Here is a tiny trained network, its code and every weight. The questions are about switching its units off for an input and a target symbol, where a switched-off unit gives its printed mean instead of its output.

import numpy as np


def w(rows, s, z=0):
    codes = np.array(rows[::2]) - 128.0
    scale = np.full(codes.shape[1], s)
    scale[-1] = z or s
    return codes * scale


def f(y):
    return y / 2 * (1 + np.tanh(0.7978845608 * (y + 0.044715 * y**3)))


def softmax(a):
    e = np.exp(a - a.max(-1, keepdims=True))
    return e / e.sum(-1, keepdims=True)


def log_softmax(a):
    a = a - a.max(-1, keepdims=True)
    return a - np.log(np.exp(a).sum(-1, keepdims=True))


def net(x, mask):
    ids = ['ΛΦΩαβεζημξ'.index(c) for c in x.split()]
    T = len(ids)
    res = E[ids] + P[:T]
    r = res
    for j in range(3):
        rows = slice(2 * j, 2 * j + 2)
        q, k, v = (r @ M[0][rows].T for M in (Q, K, V))
        z = softmax(np.where(np.tri(T) > 0, q @ k.T / 2**0.5, -1e9)) @ v
        o = O[0][rows]
        res = res + np.where(mask[j], z, o[:, -1]) @ o[:, :-1]
    y = f(res @ A[0][:, :-1].T + A[0][:, -1])
    res = res + np.where(mask[3:27], y, B[0][:, -1]) @ B[0][:, :-1]
    return log_softmax(res[-1] @ U[:, :-1].T + U[:, -1])


Q, K, V, O, A, B = {}, {}, {}, {}, {}, {}
E = w([
[138,132,147,107,189],'Λ',
[87,75,198,128,91],'Φ',
[177,106,146,157,121],'Ω',
[79,125,165,57,145],'α',
[176,79,159,155,88],'β',
[170,155,121,96,89],'ε',
[147,163,118,116,154],'ζ',
[78,97,179,51,132],'η',
[115,126,166,182,147],'μ',
[211,123,174,42,254],'ξ',
],0.016)
P = w([
[106,122,196,161,48],'0',
[207,101,120,83,87],'1',
[58,61,77,191,163],'2',
[117,171,205,178,65],'3',
[179,115,113,115,130],'4',
[92,71,51,182,173],'5',
[132,199,205,161,85],'6',
[119,115,122,143,159],'7',
[79,51,67,164,171],'8',
[163,253,181,165,123],'9',
[85,175,86,135,181],'10',
[94,45,63,153,168],'11',
],0.011)
Q[0] = w([
[110,150,181,2,90],'H0',
[72,98,89,112,214],'H0',
[87,106,144,178,109],'H1',
[95,93,205,96,60],'H1',
[119,214,199,153,119],'H2',
[142,207,42,125,69],'H2',
],0.0074)
K[0] = w([
[110,65,85,111,85],'H0',
[126,164,151,133,96],'H0',
[214,139,136,185,172],'H1',
[149,249,125,114,139],'H1',
[137,65,86,90,198],'H2',
[121,2,85,160,30],'H2',
],0.0078)
V[0] = w([
[210,85,184,22,161],'H0',
[77,215,162,198,209],'H0',
[126,150,175,165,237],'H1',
[148,172,87,243,97],'H1',
[140,138,123,255,184],'H2',
[250,79,194,121,229],'H2',
],0.006)
O[0] = w([
[188,108,162,68,166,202],'H0',
[73,155,158,161,118,102],'H0',
[121,132,113,200,195,148],'H1',
[139,126,97,177,57,68],'H1',
[140,163,146,184,172,104],'H2',
[254,115,139,169,156,254],'H2',
],0.0099,0.0044)
A[0] = w([
[146,133,168,68,153,92],'N0',
[115,139,123,122,145,205],'N1',
[96,99,75,153,161,100],'N2',
[159,127,102,198,87,108],'N3',
[135,159,120,131,79,216],'N4',
[171,82,99,111,96,242],'N5',
[135,110,137,129,169,168],'N6',
[73,159,150,107,81,108],'N7',
[116,109,106,192,107,252],'N8',
[147,149,138,124,120,157],'N9',
[154,154,102,151,146,158],'N10',
[195,135,143,134,106,82],'N11',
[160,112,96,95,143,210],'N12',
[170,102,115,148,158,101],'N13',
[106,54,28,135,138,107],'N14',
[162,190,195,125,147,70],'N15',
[48,148,117,110,121,203],'N16',
[112,88,153,130,94,193],'N17',
[149,73,82,118,184,129],'N18',
[163,89,122,153,130,158],'N19',
[54,114,116,201,166,194],'N20',
[122,43,11,118,136,120],'N21',
[162,97,120,123,92,166],'N22',
[134,168,102,100,184,77],'N23',
],0.011,0.0046)
B[0] = w([
[167,81,105,175,111,238],'N0',
[195,164,120,166,143,162],'N1',
[95,85,124,131,40,142],'N2',
[147,81,108,127,174,152],'N3',
[39,211,121,102,150,145],'N4',
[71,178,164,26,172,247],'N5',
[142,168,115,135,95,237],'N6',
[24,63,90,162,102,139],'N7',
[177,160,40,105,158,191],'N8',
[113,164,145,133,88,160],'N9',
[91,133,165,111,142,168],'N10',
[131,97,124,72,96,211],'N11',
[120,164,126,143,140,241],'N12',
[42,106,105,116,118,224],'N13',
[92,127,150,218,9,160],'N14',
[110,33,164,146,13,229],'N15',
[158,59,27,177,102,155],'N16',
[79,177,79,127,197,190],'N17',
[8,170,112,132,107,255],'N18',
[100,111,95,82,165,224],'N19',
[254,146,65,76,96,195],'N20',
[77,108,160,208,37,177],'N21',
[110,151,168,95,186,184],'N22',
[123,111,106,157,133,167],'N23',
],0.0062,0.0057)
U = w([
[115,176,145,118,1,135],'Λ',
[185,108,33,138,112,241],'Φ',
[122,135,99,137,234,204],'Ω',
[121,72,97,132,89,3],'α',
[116,168,98,155,85,110],'β',
[104,85,106,133,87,37],'ε',
[169,161,114,83,192,192],'ζ',
[146,145,205,192,106,138],'η',
[193,45,152,146,72,36],'μ',
[62,114,130,153,73,44],'ξ',
],0.0097,0.004)

Each question gives the input, a string of symbols that net reads in full, and the target symbol t.
The units are the heads (2 rows each of Q, K, V and O) and the neurons (one row each of A and B). Each row of codes is followed by its name. A weight is (code - 128) times the scale printed after its matrix; where a second scale follows, it is the last column's (O, A, B and U).
mask holds one flag per unit, heads first, then neurons. A switched-off unit (its flag False) gives its mean, the last column of its rows in O or B, instead of its output. The means were averaged over made-up inputs and are rounded, as every weight is.
A unit's drop is (log p(t) with every unit on - log p(t) with that unit switched off) / (log p(t) with every unit on - log p(t) with every unit switched off).
The circuit of an input: a set's keep is (log p(t) with only the set's units on - log p(t) with every unit switched off) / (log p(t) with every unit on - log p(t) with every unit switched off). Starting from the 12 units with the biggest drops (on a tie, the unit counted first), units are removed one at a time, each time the one whose removal leaves the highest keep (on an exact tie, the one counted first), for as long as the keep stays at least 0.8.
circuit, biggest first: the units of the circuit, biggest drop first
unit that matters most: the unit with the biggest drop
top k neurons: the k neurons with the biggest drops, biggest first
heads that matter: for each layer, one digit per head in row order, 1 if its drop is at least 0.15 and else 0, layers parted by /
drop when u is switched off: that unit's drop, to one decimal
input Φ Λ ξ Φ α ζ β Ω Φ β α μ, target Φ: circuit, biggest first -> [N20 N8]
input μ ξ μ ξ ξ α β, target μ: circuit, biggest first -> [N15 H2]
input α Ω β α μ ε α β ξ Φ, target μ: circuit, biggest first -> [H2 N15 N18]
input Φ Φ ε, target Λ: circuit, biggest first -> [H2 N21 H1]
input Λ Φ ξ Φ ε, target ζ: unit that matters most -> N5
input Φ α ξ Φ ε ε ξ ε ξ η, target μ: circuit, biggest first -> [N15 H2 N18]
input ξ Φ Ω, target Ω: heads that matter -> 101
input Ω μ μ, target Φ: circuit, biggest first -> [N20 N8 H1]
input β ξ ξ α, target μ: circuit, biggest first -> [N15 H2 H0]
input Φ α ζ Λ ζ ξ Ω, target μ: circuit, biggest first -> [N15 H2 N18]
input ξ Λ η Φ, target μ: circuit, biggest first -> [H2 N18]
input μ ζ ζ ξ, target μ: circuit, biggest first -> [N15 H2]
input Λ μ α, target Φ: top 4 neurons -> [N20 N16 N5 N15]
input Ω ξ Λ Φ α μ ζ, target η: heads that matter -> 000
input Λ Φ ε ξ α Λ Φ Φ Φ η, target η: top neuron -> [N20]
input Ω Λ η β μ α μ α Φ α α, target Φ: top 2 neurons -> [N16 N5]
input η β β, target ξ: top 2 neurons -> [N21 N14]
input ε α ε, target Λ: top 2 neurons -> [N21 N14]
input α α α ξ, target μ: heads that matter -> 000
input α ε Φ η ζ Φ ξ μ Φ, target Ω: top neuron -> [N15]
input α β μ β Ω, target ζ: top 2 neurons -> [N5 N15]
input Φ α Ω Λ μ ξ μ, target μ: drop when N3 is switched off -> 0.1
input ζ η ξ α Ω α Ω, target μ: drop when N18 is switched off -> 0.3
input Ω Ω μ ε ξ ε ζ μ Λ Λ μ Φ, target Φ: drop when H1 is switched off -> 0.3
input Λ Λ Λ Λ η ε μ β Φ, target Φ: drop when H0 is switched off -> 0.2
